Below is a small trained network, with its code and all its weights. Each question gives an input and a target symbol and asks what happens when units are switched off, that is, made to give their printed mean instead of their output.

import numpy as np


def w(rows, s, z=0):
    codes = np.array(rows[::2]) - 128.0
    scale = np.full(codes.shape[1], s)
    scale[-1] = z or s
    return codes * scale


def norm(h):
    return h / np.sqrt((h * h).mean(-1, keepdims=True) + 1e-5)


def f(y):
    return y / 2 * (1 + np.tanh(0.7978845608 * (y + 0.044715 * y**3)))


def softmax(a):
    e = np.exp(a - a.max(-1, keepdims=True))
    return e / e.sum(-1, keepdims=True)


def log_softmax(a):
    a = a - a.max(-1, keepdims=True)
    return a - np.log(np.exp(a).sum(-1, keepdims=True))


def net(x, mask):
    ids = ['ΔΛΠαβγεζηθμξστφω'.index(c) for c in x.split()]
    T = len(ids)
    res = E[ids] + P[:T]
    r = norm(res)
    for j in range(3):
        rows = slice(3 * j, 3 * j + 3)
        q, k, v = (r @ M[0][rows].T for M in (Q, K, V))
        z = softmax(np.where(np.tri(T) > 0, q @ k.T / 3**0.5, -1e9)) @ v
        o = O[0][rows]
        res = res + np.where(mask[j], z, o[:, -1]) @ o[:, :-1]
    y = f(norm(res) @ A[0][:, :-1].T + A[0][:, -1])
    res = res + np.where(mask[3:19], y, B[0][:, -1]) @ B[0][:, :-1]
    return log_softmax(norm(res)[-1] @ U[:, :-1].T + U[:, -1])


Q, K, V, O, A, B = {}, {}, {}, {}, {}, {}
E = w([
[114,104,146],'Δ',
[177,150,159],'Λ',
[113,101,142],'Π',
[132,131,141],'α',
[117,108,153],'β',
[142,137,108],'γ',
[116,110,146],'ε',
[128,123,128],'ζ',
[252,57,168],'η',
[130,133,117],'θ',
[134,126,108],'μ',
[115,133,150],'ξ',
[255,30,208],'σ',
[119,118,146],'τ',
[113,115,131],'φ',
[127,148,114],'ω',
],0.033)
P = w([
[159,78,120],'0',
[68,250,201],'1',
[217,63,86],'2',
[159,128,66],'3',
[69,197,188],'4',
[212,45,80],'5',
[155,127,68],'6',
[70,174,186],'7',
[204,34,73],'8',
[155,127,72],'9',
[76,161,188],'10',
],0.011)
Q[0] = w([
[139,135,139],'H0',
[53,149,172],'H0',
[162,99,106],'H0',
[79,60,146],'H1',
[169,68,114],'H1',
[133,82,197],'H1',
[61,157,179],'H2',
[254,128,204],'H2',
[223,87,128],'H2',
],0.013)
K[0] = w([
[147,139,127],'H0',
[143,147,201],'H0',
[138,116,101],'H0',
[151,91,122],'H1',
[122,109,137],'H1',
[181,96,165],'H1',
[94,153,175],'H2',
[183,123,145],'H2',
[251,132,131],'H2',
],0.017)
V[0] = w([
[133,166,131],'H0',
[239,143,170],'H0',
[173,67,115],'H0',
[120,165,70],'H1',
[102,180,158],'H1',
[49,184,44],'H1',
[201,155,179],'H2',
[65,254,195],'H2',
[196,119,152],'H2',
],0.0077)
O[0] = w([
[114,93,130,118],'H0',
[136,97,196,223],'H0',
[109,169,169,186],'H0',
[148,74,87,82],'H1',
[89,85,159,107],'H1',
[157,234,190,3],'H1',
[141,129,2,225],'H2',
[206,122,186,79],'H2',
[82,41,67,211],'H2',
],0.0077,0.0055)
A[0] = w([
[78,139,126,201],'N0',
[175,89,150,87],'N1',
[148,134,130,88],'N2',
[116,199,176,98],'N3',
[167,115,144,96],'N4',
[104,122,121,189],'N5',
[126,39,140,163],'N6',
[87,161,111,248],'N7',
[121,182,136,2],'N8',
[19,163,186,166],'N9',
[124,120,109,32],'N10',
[155,116,156,135],'N11',
[161,63,178,30],'N12',
[132,67,58,24],'N13',
[164,118,91,37],'N14',
[7,91,124,70],'N15',
],0.019,0.0036)
B[0] = w([
[152,127,100,143],'N0',
[102,158,106,187],'N1',
[104,119,113,129],'N2',
[119,77,144,169],'N3',
[118,143,97,161],'N4',
[189,141,154,147],'N5',
[121,156,185,241],'N6',
[151,175,162,145],'N7',
[132,129,166,124],'N8',
[168,85,251,160],'N9',
[132,109,119,127],'N10',
[96,125,119,167],'N11',
[105,174,125,195],'N12',
[114,81,132,254],'N13',
[98,103,127,158],'N14',
[130,138,29,200],'N15',
],0.013,0.0092)
U = w([
[174,128,205,254],'Δ',
[21,101,174,141],'Λ',
[61,209,107,191],'Π',
[253,156,95,137],'α',
[153,160,68,124],'β',
[170,105,126,46],'γ',
[145,116,120,51],'ε',
[82,35,132,18],'ζ',
[128,97,109,63],'η',
[143,120,127,29],'θ',
[155,140,99,97],'μ',
[145,122,105,97],'ξ',
[117,110,128,11],'σ',
[195,198,101,189],'τ',
[113,124,103,59],'φ',
[162,170,84,122],'ω',
],0.013,0.0062)

Each question gives the input, a string of symbols that net reads in full, and the target symbol t.
The units are the heads (3 rows each of Q, K, V and O) and the neurons (one row each of A and B). Each row of codes is followed by its name. A weight is (code - 128) times the scale printed after its matrix; where a second scale follows, it is the last column's (O, A, B and U).
mask holds one flag per unit, heads first, then neurons. A switched-off unit (its flag False) gives its mean, the last column of its rows in O or B, instead of its output. The means were averaged over made-up inputs and are rounded, as every weight is.
A unit's drop is (log p(t) with every unit on - log p(t) with that unit switched off) / (log p(t) with every unit on - log p(t) with every unit switched off).
The circuit of an input: a set's keep is (log p(t) with only the set's units on - log p(t) with every unit switched off) / (log p(t) with every unit on - log p(t) with every unit switched off). Starting from the 12 units with the biggest drops (on a tie, the unit counted first), units are removed one at a time, each time the one whose removal leaves the highest keep (on an exact tie, the one counted first), for as long as the keep stays at least 0.8.
units of the circuit, in order: the units of the circuit, biggest drop first
top k neurons: the k neurons with the biggest drops, biggest first
heads that matter: for each layer, one digit per head in row order, 1 if its drop is at least 0.15 and else 0, layers parted by /
drop when u is switched off: that unit's drop, to one decimal
input ζ ζ θ θ ε, target Δ: heads that matter -> 001
input ζ ζ α Λ Λ Λ α θ, target Δ: units of the circuit, in order -> [H2]
input ζ Λ Λ ζ μ, target Δ: heads that matter -> 010
input ω Λ β Λ Λ, target Π: heads that matter -> 101
input ζ β α η φ β ω σ φ ω Π, target Δ: heads that matter -> 001
input Π α β Λ Λ, target Λ: units of the circuit, in order -> [N6; H0; N5]
input Λ θ Λ θ ζ, target Δ: heads that matter -> 001
input Λ μ Δ Λ Π φ ω, target τ: heads that matter -> 010
input Λ Λ β ω τ, target Δ: heads that matter -> 000
input θ σ Λ τ γ α ω Λ, target Λ: heads that matter -> 101
input η α ζ Δ ω Λ α ζ ζ β ζ, target Π: heads that matter -> 111
input Π γ ξ ζ γ ζ τ φ, target Δ: heads that matter -> 001
input α ζ ζ τ σ β ζ ζ γ φ, target α: top 4 neurons -> [N15; N9; N7; N5]
input Λ Λ Λ φ α, target Δ: units of the circuit, in order -> [N9]
input α β ω Λ Δ, target Δ: drop when H2 is switched off -> 0.3
input μ ω γ ζ Δ, target Δ: drop when N9 is switched off -> 0.2
input Λ ζ Λ Δ ω γ ω Π, target Δ: drop when H2 is switched off -> 0.4
